Below is a small trained network, with its code and all its weights. Each question gives an input and a class and asks what happens when units are switched off, that is, made to give their printed mean instead of their output.

import numpy as np


def w(rows, s, z=0):
    codes = np.array(rows[::2]) - 128.0
    scale = np.full(codes.shape[1], s)
    scale[-1] = z or s
    return codes * scale


def f(y):
    return np.maximum(y, 0)


def log_softmax(a):
    a = a - a.max(-1, keepdims=True)
    return a - np.log(np.exp(a).sum(-1, keepdims=True))


def net(x, mask):
    res = np.array(x, float).reshape(1, 8) / 4 @ E
    y = f(res @ A[0][:, :-1].T + A[0][:, -1])
    res = res + np.where(mask, y, B[0][:, -1]) @ B[0][:, :-1]
    return log_softmax(res[-1] @ U[:, :-1].T + U[:, -1])


A, B = {}, {}
E = w([
[126,122,177,122,158,106,144,143,124,116,152],'x0',
[100,146,134,90,140,108,105,127,152,132,146],'x1',
[211,49,123,20,115,88,148,167,100,223,156],'x2',
[136,163,128,111,153,140,129,118,74,127,93],'x3',
[136,149,139,103,157,112,146,103,105,122,102],'x4',
[215,168,98,124,54,60,108,148,75,33,124],'x5',
[136,91,125,137,153,89,138,119,152,111,150],'x6',
[105,163,113,136,101,199,153,10,48,93,225],'x7',
],0.011)
A[0] = w([
[131,70,142,80,144,121,109,163,126,217,97,111],'neuron 1',
[64,159,126,161,132,168,152,61,126,96,174,137],'neuron 2',
[75,90,135,139,166,156,141,107,130,185,112,249],'neuron 3',
[100,161,169,181,144,105,85,190,204,83,9,212],'neuron 4',
[180,103,116,62,98,74,120,201,116,159,107,138],'neuron 5',
[154,172,134,126,64,81,113,125,104,46,141,190],'neuron 6',
[89,88,137,130,170,173,140,107,137,179,103,253],'neuron 7',
[175,88,118,51,92,141,125,65,63,190,227,23],'neuron 8',
],0.014,0.0055)
B[0] = w([
[108,56,95,108,154,159,144,113,155,171,101,220],'neuron 1',
[104,167,177,134,140,176,81,80,105,69,114,230],'neuron 2',
[119,191,198,120,254,169,132,145,121,138,112,213],'neuron 3',
[187,194,84,136,151,102,183,170,142,148,160,254],'neuron 4',
[168,94,174,131,82,101,125,144,107,139,47,238],'neuron 5',
[101,91,26,107,66,79,114,128,107,105,182,219],'neuron 6',
[149,118,166,148,215,153,168,123,206,166,158,214],'neuron 7',
[167,209,87,167,169,85,164,183,167,127,153,219],'neuron 8',
],0.016,0.021)
U = w([
[163,211,157,170,195,156,180,175,166,162,152,189],'0',
[194,194,95,151,81,69,161,195,107,103,142,252],'1',
[81,154,215,142,189,229,99,76,97,62,143,67],'2',
[62,122,102,124,70,148,73,76,73,47,199,19],'3',
[133,8,176,85,173,198,169,132,159,212,63,71],'4',
[189,64,192,101,19,81,101,170,61,135,2,59],'5',
],0.0079,0.0028)

Each question gives the input, the list of numbers given to net, and the class t.
The units are the neurons (one row each of A and B). Each row of codes is followed by its name. A weight is (code - 128) times the scale printed after its matrix; where a second scale follows, it is the last column's (A, B and U).
mask holds one flag per neuron, in row order. A switched-off neuron (its flag False) gives its mean, the last column of its row in B, instead of its output. The means were averaged over made-up inputs and are rounded, as every weight is.
A unit's drop is (log p(t) with every unit on - log p(t) with that unit switched off) / (log p(t) with every unit on - log p(t) with every unit switched off).
The circuit of an input: a set's keep is (log p(t) with only the set's units on - log p(t) with every unit switched off) / (log p(t) with every unit on - log p(t) with every unit switched off). Starting from all 8 units, units are removed one at a time, each time the one whose removal leaves the highest keep (on an exact tie, the one counted first), for as long as the keep stays at least 0.8.
circuit, biggest first: the units of the circuit, biggest drop first
k most important neurons: the k neurons with the biggest drops, biggest first
drop when u is switched off: that unit's drop, to one decimal
input [-1,1,1,2,0,8,-3,-5], class 5: 2 most important neurons -> neuron 5; neuron 8
input [3,2,7,8,-8,6,2,-7], class 5: circuit, biggest first -> neuron 5
input [8,8,4,0,4,2,4,-3], class 5: 2 most important neurons -> neuron 5; neuron 7
input [-1,8,-6,-1,1,1,0,0], class 1: 3 most important neurons -> neuron 4; neuron 3; neuron 7
input [0,-5,0,-6,-3,6,-6,3], class 3: circuit, biggest first -> neuron 4; neuron 6
input [7,2,-7,-1,-2,1,4,8], class 3: 3 most important neurons -> neuron 6; neuron 3; neuron 7
input [5,6,1,2,1,-5,5,-8], class 4: 2 most important neurons -> neuron 1; neuron 8
input [2,8,1,-2,-2,-2,-2,-4], class 4: 2 most important neurons -> neuron 8; neuron 1
input [8,5,-2,3,7,1,5,5], class 3: 3 most important neurons -> neuron 3; neuron 7; neuron 6
input [7,0,-8,8,3,-3,-1,1], class 2: 2 most important neurons -> neuron 2; neuron 8
input [-1,4,6,-8,-8,2,-4,-3], class 5: 2 most important neurons -> neuron 5; neuron 7
input [8,-7,2,-4,6,-3,-3,-8], class 4: 2 most important neurons -> neuron 1; neuron 8
input [1,-5,2,-4,0,6,4,0], class 5: 2 most important neurons -> neuron 4; neuron 5
input [5,3,-8,4,-5,-1,5,2], class 2: circuit, biggest first -> neuron 2
input [-4,7,2,1,-6,1,-7,-5], class 5: 3 most important neurons -> neuron 5; neuron 7; neuron 3
input [-2,6,-1,-4,4,-7,7,1], class 2: 2 most important neurons -> neuron 4; neuron 8
input [6,-8,7,6,-2,0,4,-5], class 4: 2 most important neurons -> neuron 1; neuron 6
input [0,7,-3,1,8,-8,8,8], class 2: drop when neuron 2 is switched off -> 0.6
input [7,-4,6,-5,3,-1,7,-5], class 4: drop when neuron 1 is switched off -> 0.6
input [-5,-2,-7,2,-2,-4,1,1], class 2: circuit, biggest first -> neuron 2
input [-2,-5,1,-1,-5,3,-2,-7], class 5: drop when neuron 8 is switched off -> 0.3
input [0,-4,-1,-2,8,2,-4,5], class 3: drop when neuron 4 is switched off -> 0.1
